Below is a small trained network, with its code and all its weights. Each question gives an input and a class and asks what happens when units are switched off, that is, made to give their printed mean instead of their output.

import numpy as np


def w(rows, s, z=0):
    codes = np.array(rows[::2]) - 128.0
    scale = np.full(codes.shape[1], s)
    scale[-1] = z or s
    return codes * scale


def norm(h):
    return h / np.sqrt((h * h).mean(-1, keepdims=True) + 1e-5)


def f(y):
    return y / 2 * (1 + np.tanh(0.7978845608 * (y + 0.044715 * y**3)))


def log_softmax(a):
    a = a - a.max(-1, keepdims=True)
    return a - np.log(np.exp(a).sum(-1, keepdims=True))


def net(x, mask):
    res = np.array(x, float).reshape(1, 5) / 4 @ E
    u = 0
    for l in range(3):
        y = f(norm(res) @ A[l][:, :-1].T + A[l][:, -1])
        res = res + np.where(mask[u : u + 13], y, B[l][:, -1]) @ B[l][:, :-1]
        u += 13
    return log_softmax(norm(res)[-1] @ U[:, :-1].T + U[:, -1])


A, B = {}, {}
E = w([
[130,156,194,57,202,41],'x0',
[254,115,182,167,114,166],'x1',
[168,202,140,148,187,201],'x2',
[166,202,182,108,66,104],'x3',
[113,65,203,96,148,215],'x4',
],0.012)
A[0] = w([
[174,208,80,153,91,140,41],'0.n1',
[140,174,219,92,183,17,119],'0.n2',
[91,170,166,108,12,105,106],'0.n3',
[204,63,107,144,107,65,55],'0.n4',
[44,182,64,130,130,136,152],'0.n5',
[167,222,67,139,163,128,2],'0.n6',
[121,85,38,151,94,136,124],'0.n7',
[124,166,110,134,62,141,64],'0.n8',
[168,170,102,156,132,117,63],'0.n9',
[167,95,217,121,112,255,115],'0.n10',
[95,51,179,102,179,128,158],'0.n11',
[143,173,125,141,171,171,25],'0.n12',
[163,83,111,145,124,234,69],'0.n13',
],0.029,0.007)
B[0] = w([
[166,209,115,157,30,134,177],'0.n1',
[198,108,244,78,197,13,253],'0.n2',
[140,146,99,220,211,40,190],'0.n3',
[184,13,167,152,107,131,170],'0.n4',
[79,86,56,185,131,172,201],'0.n5',
[99,252,135,170,139,109,178],'0.n6',
[123,106,81,67,164,42,191],'0.n7',
[124,119,165,186,219,136,155],'0.n8',
[137,181,117,156,59,121,157],'0.n9',
[185,210,66,147,187,235,251],'0.n10',
[42,131,100,204,140,147,210],'0.n11',
[44,196,182,107,108,181,157],'0.n12',
[153,67,131,117,88,195,208],'0.n13',
],0.043,0.021)
A[1] = w([
[111,154,108,30,143,103,51],'1.n1',
[97,82,162,139,117,7,146],'1.n2',
[108,73,149,127,121,209,16],'1.n3',
[100,65,138,199,119,95,119],'1.n4',
[74,74,33,75,85,65,101],'1.n5',
[62,153,152,107,95,148,108],'1.n6',
[11,164,175,48,203,147,75],'1.n7',
[113,145,183,198,189,110,100],'1.n8',
[140,67,140,164,14,152,2],'1.n9',
[5,33,95,102,187,87,91],'1.n10',
[104,79,131,131,114,204,44],'1.n11',
[90,139,119,55,49,161,63],'1.n12',
[81,151,132,100,57,157,74],'1.n13',
],0.026,0.0051)
B[1] = w([
[84,88,205,148,139,153,129],'1.n1',
[53,164,209,2,68,218,240],'1.n2',
[155,110,82,72,152,146,156],'1.n3',
[38,157,155,73,121,119,196],'1.n4',
[3,132,122,128,152,70,178],'1.n5',
[141,148,150,175,136,150,134],'1.n6',
[124,80,74,215,210,84,162],'1.n7',
[89,102,55,185,151,84,250],'1.n8',
[150,61,194,125,174,68,131],'1.n9',
[30,106,48,67,28,70,227],'1.n10',
[182,76,99,109,93,124,162],'1.n11',
[102,134,192,241,65,128,130],'1.n12',
[118,149,189,194,98,129,135],'1.n13',
],0.037,0.018)
A[2] = w([
[114,130,78,170,97,178,121],'2.n1',
[115,54,134,153,115,37,156],'2.n2',
[208,90,138,126,180,134,76],'2.n3',
[194,108,196,106,70,43,125],'2.n4',
[200,157,130,76,128,171,62],'2.n5',
[194,52,154,240,92,136,198],'2.n6',
[73,110,94,92,130,122,58],'2.n7',
[2,109,156,132,166,206,108],'2.n8',
[149,124,94,128,174,113,24],'2.n9',
[137,50,70,99,110,216,52],'2.n10',
[163,52,124,138,113,179,45],'2.n11',
[182,89,107,102,225,114,4],'2.n12',
[154,124,155,224,152,128,144],'2.n13',
],0.032,0.0046)
B[2] = w([
[213,92,189,82,109,56,214],'2.n1',
[98,156,145,34,79,142,244],'2.n2',
[137,157,79,167,80,155,190],'2.n3',
[139,62,195,130,247,174,199],'2.n4',
[91,102,142,124,2,140,182],'2.n5',
[120,98,83,74,190,51,172],'2.n6',
[43,112,118,152,150,198,213],'2.n7',
[173,77,42,132,99,72,250],'2.n8',
[148,162,128,128,73,68,160],'2.n9',
[191,47,87,98,191,137,214],'2.n10',
[188,125,79,105,160,166,168],'2.n11',
[119,178,163,193,63,100,200],'2.n12',
[89,74,106,201,109,110,209],'2.n13',
],0.048,0.017)
U = w([
[163,116,226,66,200,77,152],'0',
[174,255,150,140,50,196,2],'1',
[238,90,44,91,130,190,174],'2',
[55,88,59,68,123,83,150],'3',
[165,187,95,222,150,68,181],'4',
],0.021,0.0041)

Each question gives the input, the list of numbers given to net, and the class t.
The units are the neurons (one row each of A and B). Each row of codes is followed by its name. A weight is (code - 128) times the scale printed after its matrix; where a second scale follows, it is the last column's (A, B and U).
mask holds one flag per neuron, layer by layer. A switched-off neuron (its flag False) gives its mean, the last column of its row in B, instead of its output. The means were averaged over made-up inputs and are rounded, as every weight is.
A unit's drop is (log p(t) with every unit on - log p(t) with that unit switched off) / (log p(t) with every unit on - log p(t) with every unit switched off).
most important unit: the unit with the biggest drop
k most important neurons: the k neurons with the biggest drops, biggest first
top k neurons in layer l: the k neurons of layer l with the biggest drops, biggest first
drop when u is switched off: that unit's drop, to one decimal
input [0,-3,4,6,8], class 2: most important unit => 0.n10
input [-4,4,-4,-3,-8], class 0: 3 most important neurons => 0.n4, 0.n1, 0.n11
input [-2,-3,6,-2,-8], class 1: 2 most important neurons => 0.n1, 0.n6
input [-1,7,2,-2,-8], class 4: top 2 neurons in layer 0 => 0.n6, 0.n2
input [-1,8,8,-2,2], class 2: 2 most important neurons => 0.n13, 0.n2
input [-5,-4,5,8,8], class 2: 2 most important neurons => 0.n2, 0.n13
input [-2,6,5,-8,-3], class 2: top 2 neurons in layer 0 => 0.n13, 0.n2
input [3,2,3,-2,-7], class 0: 4 most important neurons => 0.n2, 0.n10, 2.n4, 0.n11
input [0,0,4,0,-8], class 1: 2 most important neurons => 0.n6, 0.n1
input [2,-3,-3,8,-2], class 0: 2 most important neurons => 0.n2, 0.n10
input [0,-5,6,2,-1], class 4: drop when 1.n10 is switched off => 0.0
input [7,1,-4,5,6], class 0: drop when 0.n2 is switched off => 1.0
input [-6,-3,-3,8,-4], class 4: drop when 0.n1 is switched off => 0.4
input [6,0,8,4,-6], class 0: top neuron in layer 0 => 0.n2
input [-8,8,-6,7,-3], class 4: drop when 1.n10 is switched off => 0.1
input [7,-6,-7,3,-5], class 0: top 2 neurons in layer 0 => 0.n2, 0.n11
input [3,8,2,1,-2], class 4: top 3 neurons in layer 1 => 1.n2, 1.n10, 1.n4
